Below is a small trained network, with its code and all its weights. Each question gives an input and a class and asks what happens when units are switched off, that is, made to give their printed mean instead of their output.

import numpy as np


def w(rows, s, z=0):
    codes = np.array(rows[::2]) - 128.0
    scale = np.full(codes.shape[1], s)
    scale[-1] = z or s
    return codes * scale


def norm(h):
    return h / np.sqrt((h * h).mean(-1, keepdims=True) + 1e-5)


def f(y):
    return np.maximum(y, 0)


def log_softmax(a):
    a = a - a.max(-1, keepdims=True)
    return a - np.log(np.exp(a).sum(-1, keepdims=True))


def net(x, mask):
    res = np.array(x, float).reshape(1, 2) / 4 @ E
    u = 0
    for l in range(3):
        y = f(norm(res) @ A[l][:, :-1].T + A[l][:, -1])
        res = res + np.where(mask[u : u + 7], y, B[l][:, -1]) @ B[l][:, :-1]
        u += 7
    return log_softmax(norm(res)[-1] @ U[:, :-1].T + U[:, -1])


A, B = {}, {}
E = w([
[1,133,107,236,164],'x0',
[156,158,81,91,113],'x1',
],0.0036)
A[0] = w([
[79,142,30,185,117,3],'0.n1',
[75,204,131,117,132,72],'0.n2',
[35,105,32,134,205,166],'0.n3',
[101,173,94,49,28,69],'0.n4',
[234,169,181,112,96,92],'0.n5',
[117,3,57,61,124,72],'0.n6',
[220,204,96,62,253,166],'0.n7',
],0.0039,0.0016)
B[0] = w([
[102,150,234,219,171,197],'0.n1',
[96,94,242,199,113,158],'0.n2',
[25,2,170,128,27,254],'0.n3',
[34,116,166,38,186,187],'0.n4',
[111,38,83,244,69,236],'0.n5',
[139,124,90,121,102,150],'0.n6',
[112,192,58,101,49,239],'0.n7',
],0.0035,0.0031)
A[1] = w([
[129,135,208,222,186,135],'1.n1',
[148,90,229,200,133,35],'1.n2',
[123,175,117,75,122,94],'1.n3',
[150,109,134,79,90,111],'1.n4',
[145,109,187,154,109,249],'1.n5',
[222,253,129,132,133,120],'1.n6',
[155,163,63,52,194,123],'1.n7',
],0.0058,0.002)
B[1] = w([
[217,81,84,80,224,251],'1.n1',
[70,118,182,107,174,241],'1.n2',
[89,155,188,194,206,163],'1.n3',
[91,54,95,123,98,205],'1.n4',
[156,207,125,89,122,254],'1.n5',
[29,101,128,156,168,157],'1.n6',
[125,165,167,255,159,169],'1.n7',
],0.0041,0.0035)
A[2] = w([
[115,223,67,142,131,89],'2.n1',
[6,141,172,103,142,146],'2.n2',
[60,195,159,174,18,102],'2.n3',
[82,188,17,198,95,78],'2.n4',
[77,74,141,255,131,124],'2.n5',
[99,104,229,152,95,60],'2.n6',
[83,152,144,108,85,2],'2.n7',
],0.0043,0.0012)
B[2] = w([
[176,186,112,208,185,151],'2.n1',
[161,151,109,177,41,254],'2.n2',
[132,123,216,78,147,188],'2.n3',
[161,154,129,141,154,187],'2.n4',
[156,74,3,68,145,251],'2.n5',
[114,182,123,176,210,191],'2.n6',
[133,129,224,179,147,139],'2.n7',
],0.0055,0.0038)
U = w([
[142,109,198,117,98,71],'0',
[21,31,22,234,179,192],'1',
[206,73,65,43,2,200],'2',
[49,197,204,194,54,114],'3',
[76,169,135,85,123,3],'4',
[209,232,63,203,175,141],'5',
[154,91,196,69,235,173],'6',
[50,180,128,51,122,2],'7',
],0.0097,0.0064)

Each question gives the input, the list of numbers given to net, and the class t.
The units are the neurons (one row each of A and B). Each row of codes is followed by its name. A weight is (code - 128) times the scale printed after its matrix; where a second scale follows, it is the last column's (A, B and U).
mask holds one flag per neuron, layer by layer. A switched-off neuron (its flag False) gives its mean, the last column of its row in B, instead of its output. The means were averaged over made-up inputs and are rounded, as every weight is.
A unit's drop is (log p(t) with every unit on - log p(t) with that unit switched off) / (log p(t) with every unit on - log p(t) with every unit switched off).
The circuit of an input: a set's keep is (log p(t) with only the set's units on - log p(t) with every unit switched off) / (log p(t) with every unit on - log p(t) with every unit switched off). Starting from the 12 units with the biggest drops (on a tie, the unit counted first), units are removed one at a time, each time the one whose removal leaves the highest keep (on an exact tie, the one counted first), for as long as the keep stays at least 0.8.
units of the circuit, in order: the units of the circuit, biggest drop first
top k neurons: the k neurons with the biggest drops, biggest first
k most important neurons of layer l: the k neurons of layer l with the biggest drops, biggest first
drop of u: that unit's drop, to one decimal
input [-5,7], class 5: units of the circuit, in order => 0.n3, 1.n7, 1.n6
input [-6,8], class 5: top 2 neurons => 0.n3, 1.n7
input [1,8], class 3: units of the circuit, in order => 1.n1, 2.n5
input [-2,3], class 5: units of the circuit, in order => 0.n3, 1.n7
input [0,-1], class 6: units of the circuit, in order => 0.n3, 0.n7, 1.n1
input [-1,5], class 5: top neuron => 0.n3
input [2,5], class 3: 2 most important neurons of layer 0 => 0.n5, 0.n3
input [0,0], class 0: 4 most important neurons of layer 0 => 0.n7, 0.n4, 0.n1, 0.n5
input [-1,2], class 5: top 4 neurons => 0.n3, 0.n7, 2.n4, 2.n1
input [-3,-4], class 0: top 2 neurons => 2.n5, 1.n5
input [-1,3], class 5: top 2 neurons => 0.n3, 0.n7
input [-4,8], class 5: 2 most important neurons of layer 1 => 1.n7, 1.n3
input [-2,-3], class 6: 2 most important neurons of layer 1 => 1.n1, 1.n5
input [0,6], class 5: drop of 0.n3 => 0.8
input [-1,-7], class 6: drop of 1.n1 => 0.2
input [1,5], class 3: drop of 2.n7 => 0.0
